Where the symbols take the units:
ze: dip->bar, gid->pid, suv->zeg, bor->tum, leb->niv, sez->bip, feb->fil, dat->zaf, nev->piz, bep->bog, bug->dar, puv->vug, nis->rem, vok->bul, nez->vud, zem->kab, rus->meb, dof->mur, tad->ref, bul->vef, naz->fol, zaz->toz, fol->dof, zon->zem, toz->gid, zud->tar, neb->bim, mes->dip, tem->tuv, dav->gol, zaf->vok, ziv->kag, sab->suv, pip->lov, lov->vud, bip->dis, mur->miz, sed->bok, ref->pul, luf->muf, tud->suv, pul->gud, gib->lep, lok->rem, bap->nev, gif->bap, met->tud, tum->vok, rem->rus, bar->zaz, muf->dof, bim->zeg, vaz->met, vit->raz, lak->miz, bon->sed, pep->kul, piz->vud, tuv->mar, vub->puv, gud->ziv, kag->neb, niv->dup, ped->sig, big->kul, vav->pup, dar->lok, kek->gif, vef->zos, kir->met, gol->saf, tef->kad, mar->bon, dis->mes, tok->nis, pid->kek, nov->gub, sig->dar, raz->lok, zub->zem, vug->gid, bog->leb, gub->gid, kul->bar, lep->zud, pup->feb, zod->lov, fis->luf, piv->raz, tar->tem, dun->vit, tal->fis, zos->dup, dod->feb, zuz->des, kab->zon, kad->naz, zeg->tok, lan->lak, des->kir, zot->tal, lop->nez, miz->ped, meb->gib, vud->bep, bok->kab, faz->dav, pim->dup, pum->zub, tos->sez, ded->dod, saf->faz, zev->lop, fil->tad, las->pum, dup->pip, gak->fis, tur->zon
fo: dip->kul, gid->gif, suv->fol, bor->bul, leb->puv, sez->zeg, feb->ref, dat->vug, nev->sez, bep->niv, bug->vaz, puv->zaf, nis->rem, vok->zos, nez->dav, zem->nez, rus->mar, dof->fis, tad->gud, bul->dup, naz->mur, zaz->nis, fol->gak, zon->faz, toz->piz, zud->tuv, neb->tok, mes->big, tem->pep, dav->faz, zaf->ded, ziv->bim, sab->zub, pip->bep, lov->dof, bip->dip, mur->luf, sed->zon, ref->ziv, luf->tum, tud->zuz, pul->kag, gib->tar, lok->kir, bap->tos, gif->fil, met->sab, tum->bap, rem->gib, bar->zaz, muf->vok, bim->dun, vaz->sed, vit->nis, lak->saf, bon->kab, pep->lok, piz->bip, tuv->piv, vub->fis, gud->pul, kag->zeg, niv->vug, ped->bon, big->toz, vav->dod, dar->luf, kek->nev, vef->pip, kir->bug, gol->pim, tef->dat, mar->raz, dis->bar, tok->zud, pid->vav, nov->pid, sig->bok, raz->rem, zub->miz, vug->vav, bog->vub, gub->tum, kul->feb, lep->gib, pup->zos, zod->fil, fis->bor, piv->zuz, tar->mar, dun->pum, tal->saf, zos->lov, dod->gub, zuz->met, kab->zev, kad->bog, zeg->vit, lan->ped, des->tud, zot->gol, lop->mar, miz->kir, meb->zud, vud->leb, bok->dof, faz->tef, pim->kad, pum->rus, tos->rus, ded->nov, saf->zos, zev->zot, fil->pul, las->rem, dup->vud, gak->muf, tur->naz

The rows follow the links: the fewer symbols apart two units are, the more alike their rows tend to be.

Each row is also shifted at random along 8 hidden directions that mean nothing.

Row, then unit:
[20,9,20,17,-8,6,-7,44,-24,-22,-36,4,39,-31,-13,-30,5,6,-46,42,24,-7,9,17,-25,14,-23,-23,25,22,-17,-14,-9,-17,24,-11,14,33,44,22,-11,-13,-14,-3,8,4,27]: fil
[0,-35,-2,22,-53,4,-14,-45,11,-66,-13,-4,7,-45,-14,4,-36,36,4,40,4,-4,-30,10,2,18,14,-17,33,-49,4,0,-30,-11,-8,44,7,-28,-11,26,15,-3,18,-26,-11,-33,-18]: toz
[-89,48,30,43,40,22,10,12,-70,40,-2,45,-3,18,-33,36,78,-22,-28,17,8,-25,-2,-18,6,20,16,-31,-32,-21,-23,0,29,13,-31,-5,-1,6,22,-53,-5,-44,-1,30,21,-29,-3]: lep
[-5,-2,51,-29,36,-23,-13,46,-10,59,4,-25,-28,-33,-30,31,10,-10,-26,14,26,0,28,-15,12,-48,-25,75,10,58,-43,25,36,40,-15,-20,7,18,30,0,-41,-5,-3,-16,39,18,32]: miz
[-26,-6,-8,23,18,-2,11,-10,-32,28,37,-36,-1,14,-27,-3,64,-34,-11,-29,3,-65,-20,-5,4,-38,-10,-2,-18,3,-14,-23,16,13,-19,0,-41,-17,57,21,6,22,9,-5,-6,-26,-33]: kul
[28,-14,76,0,26,4,-23,18,-8,15,-15,15,-7,-25,-20,19,16,11,-43,-33,36,14,44,-17,-22,-23,6,12,45,14,-21,17,43,-4,1,-18,24,33,20,15,-43,2,-15,0,13,23,23]: luf
[32,5,-7,0,-16,-11,15,17,-16,16,30,-21,-5,-25,6,7,-9,5,-34,37,-50,-32,-5,0,-28,-3,12,35,-21,27,-38,8,3,12,4,-9,-14,-36,7,19,24,-20,13,-6,-4,7,-8]: dav
[11,14,-26,9,-32,12,16,10,-9,-24,-76,6,-22,15,-31,-2,-29,20,44,64,34,-24,-16,-9,25,21,-45,-39,19,-24,47,-7,-23,-15,-19,-1,4,76,8,-23,22,27,16,-3,-3,39,19]: zuz
[12,17,23,9,-77,23,-1,5,-14,-26,-67,-3,-14,-43,-36,-1,14,-11,-17,46,13,-37,5,-9,-5,5,-15,-17,-8,17,-31,-29,16,-11,3,-2,-31,40,-37,-32,-17,-20,-9,-17,-3,-1,-18]: meb
[9,22,30,-5,66,-22,10,20,-41,38,6,-2,-5,46,-8,8,14,2,-5,4,27,12,0,-14,31,-12,-42,13,7,-1,21,-4,9,24,-21,-5,26,40,43,-21,12,9,-5,30,11,22,12]: des
[54,-6,15,30,2,61,-18,42,-4,20,8,28,3,-29,-4,41,-2,-3,15,65,0,-6,-7,11,-12,-1,12,-30,17,-14,-39,30,13,24,-14,10,28,-9,-55,8,24,-41,34,25,22,-1,21]: kab
[24,11,41,3,-31,10,11,-18,-15,-12,-11,4,-15,-25,-3,4,21,-5,-38,5,3,-11,8,1,-2,9,-13,-3,-20,-6,-19,-18,30,9,9,1,-16,10,-13,-47,-17,-17,-20,0,3,-22,-45]: rem
[-6,-35,24,-67,-17,-16,0,-52,35,15,-35,6,-20,0,12,-6,-12,31,35,-55,12,27,50,29,32,-15,-37,2,-20,1,16,-9,12,-21,11,-5,36,11,-34,-37,-38,-27,-9,-12,-29,-6,-13]: tos
[-7,-3,35,-7,16,-18,9,11,14,-10,-10,-14,31,-13,36,-47,-19,-4,-17,-21,-3,32,17,42,-13,24,-29,8,1,17,-30,-15,13,-14,62,11,12,0,17,12,-19,-8,-27,22,-8,-13,6]: tad
[1,11,32,13,-24,34,9,-29,-13,-17,-31,33,-4,-4,-12,23,21,27,-2,42,10,-8,13,12,21,15,-20,-39,-14,-35,-2,-6,31,-3,0,23,13,27,-42,-42,-15,-17,9,1,-7,-4,-25]: nis
[-60,17,41,-1,-16,3,-9,-9,10,13,-30,-7,-13,-6,-6,-5,-15,-24,14,-28,4,18,2,17,32,-16,-25,13,-4,7,-37,-21,23,17,-3,25,-19,3,-52,-34,-21,-13,-16,33,-1,-30,-3]: tem
[2,25,38,38,65,-6,23,18,-39,9,32,5,-8,29,24,19,-10,-1,-25,10,13,22,-18,-8,7,23,-2,0,11,-30,8,3,37,38,-5,16,17,-4,30,-21,24,-15,-13,38,22,-2,-23]: met
[-27,20,-8,16,14,-16,27,5,-35,1,21,3,6,30,-10,-3,6,11,-32,-10,-22,-18,-23,-28,-20,22,28,-5,1,-6,19,-11,-15,-17,-13,-13,-2,-3,42,6,32,-2,-3,11,-20,18,9]: niv
[-13,-15,-24,3,-48,-6,-11,3,49,-53,8,-16,0,-34,10,2,-9,-8,-11,-13,1,-1,8,-26,-39,-4,54,20,13,9,1,11,3,0,13,-7,-29,-13,-26,21,-25,42,-14,-42,0,4,-29]: bor
[-5,0,20,6,17,15,9,10,-5,19,-13,0,-40,-36,10,-3,-5,-21,1,-20,25,-17,43,-5,-19,9,6,-9,-14,8,-38,22,46,-22,31,-31,-4,-3,49,3,-14,-20,-10,0,19,4,-18]: bok
[5,3,-48,-31,-28,-6,17,13,-5,21,-2,-14,15,19,-26,10,64,4,5,52,7,-74,12,-6,7,-20,-35,11,-64,30,21,-7,3,4,-15,-25,-13,45,7,-31,-33,33,18,-48,-7,28,-27]: zeg
[43,19,2,8,38,-24,7,6,-23,-5,-21,-2,-31,27,-15,-17,-10,-3,-7,14,35,-1,-18,-24,26,13,-20,-2,23,1,36,0,-29,1,-13,-16,-4,40,82,-7,17,25,-11,6,27,23,12]: kir
[-33,15,50,19,71,-1,-4,-8,-8,2,-3,45,-25,-8,-2,5,-6,15,-18,-37,23,51,35,-14,-4,31,38,-24,1,-29,0,39,10,-50,8,-9,34,20,75,-2,-30,-13,-12,3,9,2,26]: dof
[38,5,-25,-23,-23,-3,-13,22,19,-3,-56,-11,19,14,-27,-46,-1,-8,23,-19,21,-21,-1,-1,-4,-13,-44,-10,31,32,13,-25,-41,-46,17,-30,-9,65,29,47,-9,41,-2,-12,-29,38,61]: zod
[-41,1,21,-14,-24,-21,1,-5,33,-55,4,-24,41,-50,39,-23,-35,12,-38,51,-25,38,24,46,-19,32,0,34,-26,14,-34,13,3,5,56,41,17,-13,-27,-10,-36,-15,-12,-19,7,-23,-27]: kag
[-52,-21,18,-33,-4,-50,0,-8,-26,-7,-30,16,-1,-22,6,-12,-27,29,3,-15,26,25,20,6,0,12,0,-7,5,1,20,-5,-9,-15,-9,-16,43,-13,46,-17,1,-60,-17,9,0,-24,-8]: pid
[25,-3,4,-8,6,3,-6,-12,7,28,-11,16,-15,-17,2,-6,-45,8,24,2,-24,27,-7,24,21,19,2,-4,-2,-3,-26,16,-26,-25,2,-2,5,-20,5,6,21,-41,18,16,1,-8,43]: zev
[-48,7,-35,23,-40,23,-6,44,5,-9,-5,2,26,10,-46,22,19,10,2,41,-12,-44,-13,-29,-20,-8,27,-3,14,2,16,0,0,1,-27,-1,-19,42,-33,21,8,47,26,-19,-21,40,16]: vef
[75,17,61,23,69,12,-11,-3,-17,-34,39,47,50,3,40,2,-1,29,-69,40,-11,77,11,25,-9,54,22,-23,11,-42,2,17,-6,-3,35,43,52,-18,5,-6,-2,-39,-13,18,17,-25,12]: bim
[27,20,53,3,57,-56,-7,6,-46,-14,16,15,6,-5,-30,9,1,38,-74,66,11,37,-8,-16,15,13,-6,42,7,2,19,24,-35,4,-18,12,35,29,88,-15,-10,1,-8,-25,35,3,27]: suv
[-80,2,-25,-16,35,-23,-6,5,9,22,-1,-6,25,28,6,-31,5,-21,32,-36,11,21,-12,35,23,-5,-24,-4,3,14,10,0,-35,3,5,1,10,-13,20,20,-4,-3,1,20,3,-27,38]: feb
[35,37,-10,16,24,-5,20,-15,-41,13,0,8,-26,26,-31,-1,56,-23,-24,9,14,-40,-21,-21,23,7,-4,-12,-29,1,20,-15,-26,-23,-23,-23,-37,28,74,-38,-2,5,-13,-10,24,-4,-14]: raz
[24,27,-8,44,-6,36,-3,-18,-9,-24,-11,28,-4,11,3,1,23,-30,-4,1,1,0,-23,-7,9,22,25,-45,6,-30,-3,-3,-12,0,-3,13,-31,-7,-32,-20,2,-6,-10,20,15,-31,-10]: gib
[34,1,12,-18,-29,10,9,10,14,-15,-25,-4,23,-13,10,-9,7,21,-15,48,-3,-4,29,22,-10,15,-35,-4,-15,6,-12,-14,18,-6,40,2,13,36,-29,-19,-37,3,2,-17,-18,18,-10]: neb
[-37,44,-33,28,-20,0,-9,13,-33,15,-14,20,2,12,-55,10,67,-24,-10,51,10,-40,-30,-19,25,-8,12,-10,-32,2,1,-3,-32,9,-50,-4,-36,24,3,-37,3,6,5,-18,28,-14,18]: zud
[-14,22,71,34,82,0,-14,14,-36,19,-31,46,-13,19,-18,22,-17,9,9,21,50,49,2,-2,38,23,-20,-26,43,-31,6,25,13,13,-20,19,51,41,35,-21,4,-30,-2,39,33,2,46]: bug
[58,-19,34,-16,11,-6,1,14,-29,13,-39,29,4,14,0,-7,0,13,7,-44,45,10,17,-12,-6,-6,-18,-53,49,-7,25,-22,5,-10,-15,-37,43,15,20,3,16,-50,-21,38,-12,10,14]: nov
[22,-4,-16,-14,-5,-18,-14,13,28,6,64,-24,20,19,10,18,-27,10,-13,5,-61,24,-27,-8,-14,-30,38,71,12,24,5,8,-23,36,-14,23,-9,-41,-61,35,25,27,13,-8,-12,10,25]: kad
[-6,23,4,22,60,9,-22,5,5,19,19,32,23,56,-7,9,10,8,7,-51,-10,39,-10,-6,5,2,32,-23,31,-21,22,9,-15,-19,-11,6,15,18,-1,31,8,35,6,23,-9,16,70]: lov

From each start, follow one symbol. Which unit do you reach?
Answers are names.
---
[-41,-30,-9,-52,-10,-20,33,-39,-6,23,-12,-8,-22,3,4,4,20,25,36,-49,25,-25,44,4,10,-21,-31,-16,-35,5,16,-10,28,-19,-3,-28,21,-3,29,-31,-24,-25,-6,-16,-27,9,-37]
fo	sez
---
[63,-31,-3,-11,-59,44,-14,35,19,-12,-41,8,-1,-20,-13,6,12,5,26,-19,48,-33,38,-35,-37,-29,-4,-36,43,11,14,-15,37,-3,3,-31,3,47,-52,7,-25,21,-5,-20,-9,46,-7]
ze	vok
---
[-108,-22,57,-33,-17,-29,22,31,-26,24,-11,-10,20,-10,-2,19,-24,29,-10,-8,-2,1,23,8,-22,-22,-19,39,1,30,-27,-21,61,43,-19,0,48,-5,-48,-15,6,-56,-6,28,-33,11,-17]
fo	vav
---
[36,-33,22,-6,-21,16,-11,-34,-10,-7,-12,12,7,-4,-24,12,1,43,14,11,8,-8,-8,7,9,-10,-10,-26,31,-30,21,-14,-2,-5,-22,15,18,8,-9,12,7,7,23,-8,-28,5,1]
ze	vud
---
[41,-18,-38,-41,-7,-40,-15,-45,14,-10,26,-9,9,5,-18,7,28,22,3,11,-9,0,-10,-6,21,-27,4,27,-19,7,39,4,-62,0,-30,3,-4,-15,16,5,-12,30,13,-56,5,-10,-3]
fo	zeg
---
[-53,-15,22,-18,-8,-52,-1,3,-5,-35,-17,-4,11,-41,18,-30,-52,14,-18,-2,3,37,11,11,-21,13,9,7,28,14,-4,5,-19,11,7,7,32,-34,19,1,0,-60,-33,12,9,-39,0]
ze	feb
---
[-39,-4,-14,-3,-49,-5,28,-22,-3,-35,-34,-2,-17,-12,-7,-14,-48,37,-10,22,-31,-24,-1,-5,-24,33,22,-3,-4,-15,5,-6,-8,-50,16,1,-4,17,18,8,25,8,7,-18,-46,27,-4]
fo	leb
---
[50,14,9,3,-7,15,9,-17,1,-12,13,8,15,3,16,-3,33,2,-27,-2,-10,0,9,8,-5,15,-7,-9,-25,-15,-3,-15,17,4,29,5,-19,-2,-19,-29,-18,8,-19,-4,-4,-9,-38]
fo	zud
---
[34,13,25,-3,41,2,-2,19,-6,12,-4,8,32,22,18,-30,23,4,-21,-9,6,31,16,30,6,17,-35,-15,0,10,-2,-8,1,-13,37,-6,28,22,25,11,-25,-5,-11,20,-2,1,28]
ze	kag
---
[-13,-18,-48,-23,1,-33,-3,-14,-14,3,14,19,11,5,-21,10,54,15,-2,5,25,-29,6,-25,-2,-18,25,-11,-28,4,39,11,-31,-14,-42,-38,13,-8,56,-5,-10,-4,5,-55,7,-12,-8]
ze	nev
---
[17,41,5,31,8,-5,-7,17,-44,-9,-8,22,-6,15,-40,5,24,-3,-27,61,10,-11,-38,-22,30,7,-4,-8,10,-13,12,-10,-33,20,-42,6,-14,27,37,-25,25,5,3,-1,23,-6,19]
fo	zuz
---
[-4,-1,-21,-16,-31,-13,36,27,-21,32,40,-52,-5,-3,1,-3,18,-8,-41,6,-54,-71,0,-22,-44,-18,24,58,-31,44,-25,-16,29,7,11,-23,-47,-15,23,23,27,22,12,-22,-28,33,-32]
ze	dup
---
[-37,3,-14,37,1,14,-5,8,18,-34,24,25,8,-3,6,5,-7,5,-3,-13,-8,21,0,-18,-27,25,68,-28,19,-25,16,21,3,-5,-3,10,12,-11,-14,11,4,11,-13,-3,4,-2,-2]
ze	bul
---
[7,9,-18,-17,-20,-14,35,-17,-17,4,16,-29,-25,-10,9,-7,57,-34,-32,-24,-11,-52,8,-15,-15,-6,2,12,-72,21,-17,-23,33,4,17,-39,-50,-26,31,-48,-17,-1,-29,-20,7,-15,-83]
ze	meb
---
[-21,6,-1,7,15,1,-12,-7,14,13,-15,9,-35,-33,12,-6,-32,-18,23,-1,-3,29,3,22,14,17,8,0,-6,6,-35,29,-16,-15,14,7,1,-28,2,-5,-5,-36,-2,10,27,-27,9]
ze	sed
